Here is a tiny trained network, its code and every weight. The questions are about switching its units off for an input and a class, where a switched-off unit gives its printed mean instead of its output.

import numpy as np


def w(rows, s, z=0):
    codes = np.array(rows[::2]) - 128.0
    scale = np.full(codes.shape[1], s)
    scale[-1] = z or s
    return codes * scale


def f(y):
    return y / 2 * (1 + np.tanh(0.7978845608 * (y + 0.044715 * y**3)))


def log_softmax(a):
    a = a - a.max(-1, keepdims=True)
    return a - np.log(np.exp(a).sum(-1, keepdims=True))


def net(x, mask):
    res = np.array(x, float).reshape(1, 8) / 4 @ E
    y = f(res @ A[0][:, :-1].T + A[0][:, -1])
    res = res + np.where(mask, y, B[0][:, -1]) @ B[0][:, :-1]
    return log_softmax(res[-1] @ U[:, :-1].T + U[:, -1])


A, B = {}, {}
E = w([
[93,58,129,121,119,136,99,175,74,209,111,193],'x0',
[55,199,166,125,116,69,218,254,148,102,154,38],'x1',
[61,152,76,142,191,195,165,223,201,182,187,102],'x2',
[116,88,35,39,157,136,121,85,148,49,52,111],'x3',
[204,189,144,156,127,108,52,149,75,34,55,161],'x4',
[215,122,96,94,64,152,139,188,75,113,149,60],'x5',
[126,216,171,94,95,78,100,162,79,148,29,110],'x6',
[137,178,190,107,132,41,109,91,97,73,105,16],'x7',
],0.0084)
A[0] = w([
[73,131,124,98,113,127,104,113,110,100,159,151,24],'n1',
[121,210,147,149,188,92,73,67,207,17,71,139,191],'n2',
[134,130,110,149,137,118,75,143,138,152,75,199,55],'n3',
[131,123,118,56,177,111,117,69,154,126,78,94,97],'n4',
[105,254,189,138,118,75,168,187,120,130,128,78,164],'n5',
[157,140,131,150,200,144,164,115,106,83,127,109,67],'n6',
[128,130,121,99,126,131,118,57,93,116,83,120,163],'n7',
[148,120,120,149,147,142,119,151,152,141,117,113,20],'n8',
[155,103,121,192,123,148,152,103,127,157,145,155,124],'n9',
[135,153,127,124,169,126,152,87,153,92,105,125,2],'n10',
[92,90,127,120,166,165,130,113,210,160,127,167,180],'n11',
[125,152,80,102,162,107,112,66,172,122,56,102,129],'n12',
[171,128,120,133,91,111,134,134,98,108,122,151,97],'n13',
[133,192,190,139,142,104,178,148,128,135,118,95,132],'n14',
[101,151,88,127,129,189,98,198,166,122,122,143,81],'n15',
[11,122,158,135,187,73,113,158,122,188,108,184,117],'n16',
[177,118,131,124,148,121,126,139,79,144,82,182,129],'n17',
[156,105,132,149,115,154,54,145,62,153,41,213,173],'n18',
[133,119,198,116,154,125,139,84,103,124,138,148,15],'n19',
[114,153,78,126,174,207,169,206,138,148,134,121,169],'n20',
[58,108,140,109,139,148,118,99,145,152,158,163,95],'n21',
[80,106,102,77,130,90,163,171,124,90,77,65,106],'n22',
],0.012,0.0045)
B[0] = w([
[146,117,116,142,119,134,128,107,139,124,144,109,127],'n1',
[66,196,121,31,242,81,102,117,176,128,72,169,236],'n2',
[145,185,140,71,116,172,145,127,141,123,145,132,176],'n3',
[142,104,164,148,100,223,125,107,117,123,161,157,177],'n4',
[215,129,184,160,34,128,89,201,118,127,97,23,251],'n5',
[121,126,84,155,129,103,92,109,120,129,101,124,143],'n6',
[139,121,137,127,91,213,130,101,101,97,151,166,181],'n7',
[138,128,105,125,103,122,137,131,137,128,139,145,130],'n8',
[102,127,126,102,160,101,151,117,160,125,143,154,179],'n9',
[109,139,115,85,132,135,101,103,105,145,109,155,146],'n10',
[145,59,75,137,143,127,174,120,95,189,204,107,221],'n11',
[98,107,163,119,147,219,143,90,81,137,172,127,183],'n12',
[119,126,155,140,164,155,106,104,107,132,84,101,153],'n13',
[174,134,128,151,70,115,128,167,102,127,104,110,194],'n14',
[176,101,98,120,83,84,184,215,118,137,165,126,186],'n15',
[59,86,104,194,124,7,136,114,127,166,69,125,218],'n16',
[134,161,172,115,155,163,92,122,137,75,115,122,175],'n17',
[119,235,157,2,146,201,56,124,141,4,82,110,231],'n18',
[156,155,97,134,106,108,143,151,166,98,144,109,144],'n19',
[175,153,38,105,133,105,197,202,222,142,185,133,227],'n20',
[128,89,105,157,101,96,174,111,146,153,149,147,184],'n21',
[139,188,122,82,156,34,88,126,175,101,36,146,190],'n22',
],0.0096,0.018)
U = w([
[194,121,141,121,95,226,156,164,113,114,192,122,20],'0',
[137,78,165,255,98,65,138,140,84,183,104,102,21],'1',
[157,183,145,83,127,84,91,186,137,108,62,116,250],'2',
[83,158,181,73,168,189,70,59,84,96,80,157,149],'3',
[115,110,68,112,175,112,180,116,159,163,178,178,155],'4',
],0.0095,0.0024)

Each question gives the input, the list of numbers given to net, and the class t.
The units are the neurons (one row each of A and B). Each row of codes is followed by its name. A weight is (code - 128) times the scale printed after its matrix; where a second scale follows, it is the last column's (A, B and U).
mask holds one flag per neuron, in row order. A switched-off neuron (its flag False) gives its mean, the last column of its row in B, instead of its output. The means were averaged over made-up inputs and are rounded, as every weight is.
A unit's drop is (log p(t) with every unit on - log p(t) with that unit switched off) / (log p(t) with every unit on - log p(t) with every unit switched off).
most important unit: the unit with the biggest drop
top k neurons: the k neurons with the biggest drops, biggest first
drop when u is switched off: that unit's drop, to one decimal
input [7,3,6,-7,-7,-6,-1,-1], class 1: top 2 neurons -> n16, n2
input [-4,-2,2,6,-8,5,7,3], class 3: most important unit -> n22
input [-7,5,-5,2,-3,-8,-1,0], class 3: top 2 neurons -> n20, n12
input [-1,-7,-5,-4,-8,1,3,8], class 0: top 2 neurons -> n2, n18
input [1,3,6,-4,2,8,-2,-4], class 0: top 2 neurons -> n2, n16
input [4,0,6,7,7,5,-4,-4], class 0: top 3 neurons -> n2, n16, n15
input [-5,-4,-7,3,-8,6,-7,-5], class 4: top 4 neurons -> n5, n18, n9, n14
input [6,2,7,-4,7,-6,-2,7], class 1: top 3 neurons -> n18, n16, n22
input [-7,1,-1,3,8,-7,-6,-6], class 3: top 2 neurons -> n20, n2
input [-5,-8,-5,5,-7,7,-5,7], class 3: top 4 neurons -> n20, n5, n11, n15
input [6,-2,7,-6,-2,-6,8,-4], class 4: top 3 neurons -> n20, n18, n3
input [7,1,-8,5,-7,-7,4,-5], class 3: top 2 neurons -> n18, n20
input [-5,-4,-5,-4,-7,1,0,-4], class 4: drop when n5 is switched off -> 1.0
input [-5,1,1,-5,-7,3,3,-4], class 0: most important unit -> n16
input [-3,-4,8,-7,0,-5,1,4], class 1: drop when n18 is switched off -> 0.1
input [8,5,3,-8,3,3,-5,-2], class 1: drop when n18 is switched off -> 0.1
